Here is a tiny trained network, its code and every weight. The questions are about switching its units off for an input and a class, where a switched-off unit gives its printed mean instead of its output.

import numpy as np


def w(rows, s, z=0):
    codes = np.array(rows[::2]) - 128.0
    scale = np.full(codes.shape[1], s)
    scale[-1] = z or s
    return codes * scale


def norm(h):
    return h / np.sqrt((h * h).mean(-1, keepdims=True) + 1e-5)


def f(y):
    return y / 2 * (1 + np.tanh(0.7978845608 * (y + 0.044715 * y**3)))


def log_softmax(a):
    a = a - a.max(-1, keepdims=True)
    return a - np.log(np.exp(a).sum(-1, keepdims=True))


def net(x, mask):
    res = np.array(x, float).reshape(1, 7) / 4 @ E
    u = 0
    for l in range(2):
        y = f(norm(res) @ A[l][:, :-1].T + A[l][:, -1])
        res = res + np.where(mask[u : u + 3], y, B[l][:, -1]) @ B[l][:, :-1]
        u += 3
    return log_softmax(norm(res)[-1] @ U[:, :-1].T + U[:, -1])


A, B = {}, {}
E = w([
[178,139,205,123,125,134,99,52,128,120,19],'x0',
[129,166,193,98,126,79,161,109,107,158,82],'x1',
[134,79,98,166,48,226,255,91,94,66,48],'x2',
[113,175,147,88,81,137,54,115,164,87,144],'x3',
[135,125,143,142,51,135,129,162,131,141,84],'x4',
[191,70,99,159,135,115,89,165,191,111,82],'x5',
[121,132,114,137,190,136,40,133,162,83,185],'x6',
],0.0024)
A[0] = w([
[95,199,237,57,77,82,80,136,126,200,160,254],'L0N1',
[174,27,61,163,236,100,173,150,164,139,138,117],'L0N2',
[202,127,207,124,158,88,4,81,185,78,41,133],'L0N3',
],0.003,0.0014)
B[0] = w([
[75,131,149,179,218,63,145,152,60,117,113,254],'L0N1',
[64,164,103,128,161,76,185,109,123,38,148,178],'L0N2',
[42,126,194,92,163,189,93,65,26,253,111,224],'L0N3',
],0.0042,0.003)
A[1] = w([
[109,90,92,127,109,254,51,96,143,101,169,176],'L1N1',
[135,128,135,122,84,157,225,83,105,119,68,1],'L1N2',
[145,110,93,126,133,97,32,173,191,131,144,75],'L1N3',
],0.005,0.00092)
B[1] = w([
[84,131,206,109,142,60,126,145,57,197,83,228],'L1N1',
[129,3,140,212,57,120,182,226,233,39,60,253],'L1N2',
[133,90,151,160,70,156,207,131,111,100,64,168],'L1N3',
],0.006,0.0025)
U = w([
[103,143,218,103,164,105,88,96,59,241,65,200],'0',
[82,161,56,122,197,98,122,139,118,92,255,152],'1',
[185,174,84,70,46,190,77,111,160,142,181,16],'2',
[136,46,129,166,45,146,190,171,192,51,68,180],'3',
[241,159,84,86,72,210,66,86,190,137,178,3],'4',
],0.0073,0.0035)

Each question gives the input, the list of numbers given to net, and the class t.
The units are the neurons (one row each of A and B). Each row of codes is followed by its name. A weight is (code - 128) times the scale printed after its matrix; where a second scale follows, it is the last column's (A, B and U).
mask holds one flag per neuron, layer by layer. A switched-off neuron (its flag False) gives its mean, the last column of its row in B, instead of its output. The means were averaged over made-up inputs and are rounded, as every weight is.
A unit's drop is (log p(t) with every unit on - log p(t) with that unit switched off) / (log p(t) with every unit on - log p(t) with every unit switched off).
The circuit of an input: a set's keep is (log p(t) with only the set's units on - log p(t) with every unit switched off) / (log p(t) with every unit on - log p(t) with every unit switched off). Starting from all 6 units, units are removed one at a time, each time the one whose removal leaves the highest keep (on an exact tie, the one counted first), for as long as the keep stays at least 0.8.
units of the circuit, in order: the units of the circuit, biggest drop first
k most important neurons: the k neurons with the biggest drops, biggest first
k most important neurons of layer l: the k neurons of layer l with the biggest drops, biggest first
drop of u: that unit's drop, to one decimal
input [1,0,-1,-5,-5,5,0], class 1: units of the circuit, in order	L0N2; L1N2
input [4,-3,0,1,3,4,-2], class 0: units of the circuit, in order	L0N3
input [-8,-1,7,4,-8,-5,7], class 0: 2 most important neurons of layer 1	L1N1; L1N2
input [6,-5,7,1,6,8,7], class 0: units of the circuit, in order	L1N1; L0N3
input [-4,-8,7,5,-8,-7,6], class 0: 2 most important neurons of layer 1	L1N1; L1N2
input [2,3,1,1,0,-7,6], class 1: 2 most important neurons of layer 0	L0N1; L0N3
input [0,-1,1,3,-2,-4,6], class 0: 2 most important neurons	L1N1; L0N2
input [-5,-7,-8,-8,4,6,4], class 3: 2 most important neurons	L1N3; L0N1
input [-8,5,-2,3,-3,6,6], class 3: 3 most important neurons	L1N3; L0N3; L0N1
input [7,4,2,5,5,-4,-6], class 3: 2 most important neurons	L1N2; L1N1
input [8,4,3,-8,-6,3,3], class 3: 2 most important neurons	L1N2; L0N1
input [-3,-1,-4,-1,0,1,-3], class 1: 2 most important neurons of layer 0	L0N3; L0N2
input [-2,8,0,3,-7,-1,3], class 1: 2 most important neurons of layer 1	L1N1; L1N3
input [1,4,-1,-8,8,-7,-4], class 3: units of the circuit, in order	L1N2
input [-6,-5,5,7,-2,-1,-2], class 0: 3 most important neurons	L1N1; L1N2; L0N2
input [2,5,0,-8,-1,3,1], class 3: 2 most important neurons	L0N1; L1N2
input [-6,-8,-1,7,0,-5,6], class 0: 2 most important neurons of layer 0	L0N2; L0N1
input [6,5,2,4,1,1,-8], class 3: drop of L1N2	1.1
input [4,-6,3,7,-5,8,8], class 0: drop of L1N1	0.2
input [2,-8,-7,7,-1,5,7], class 0: drop of L0N2	0.0
input [-1,-7,-3,8,-2,1,4], class 0: most important neuron	L1N1
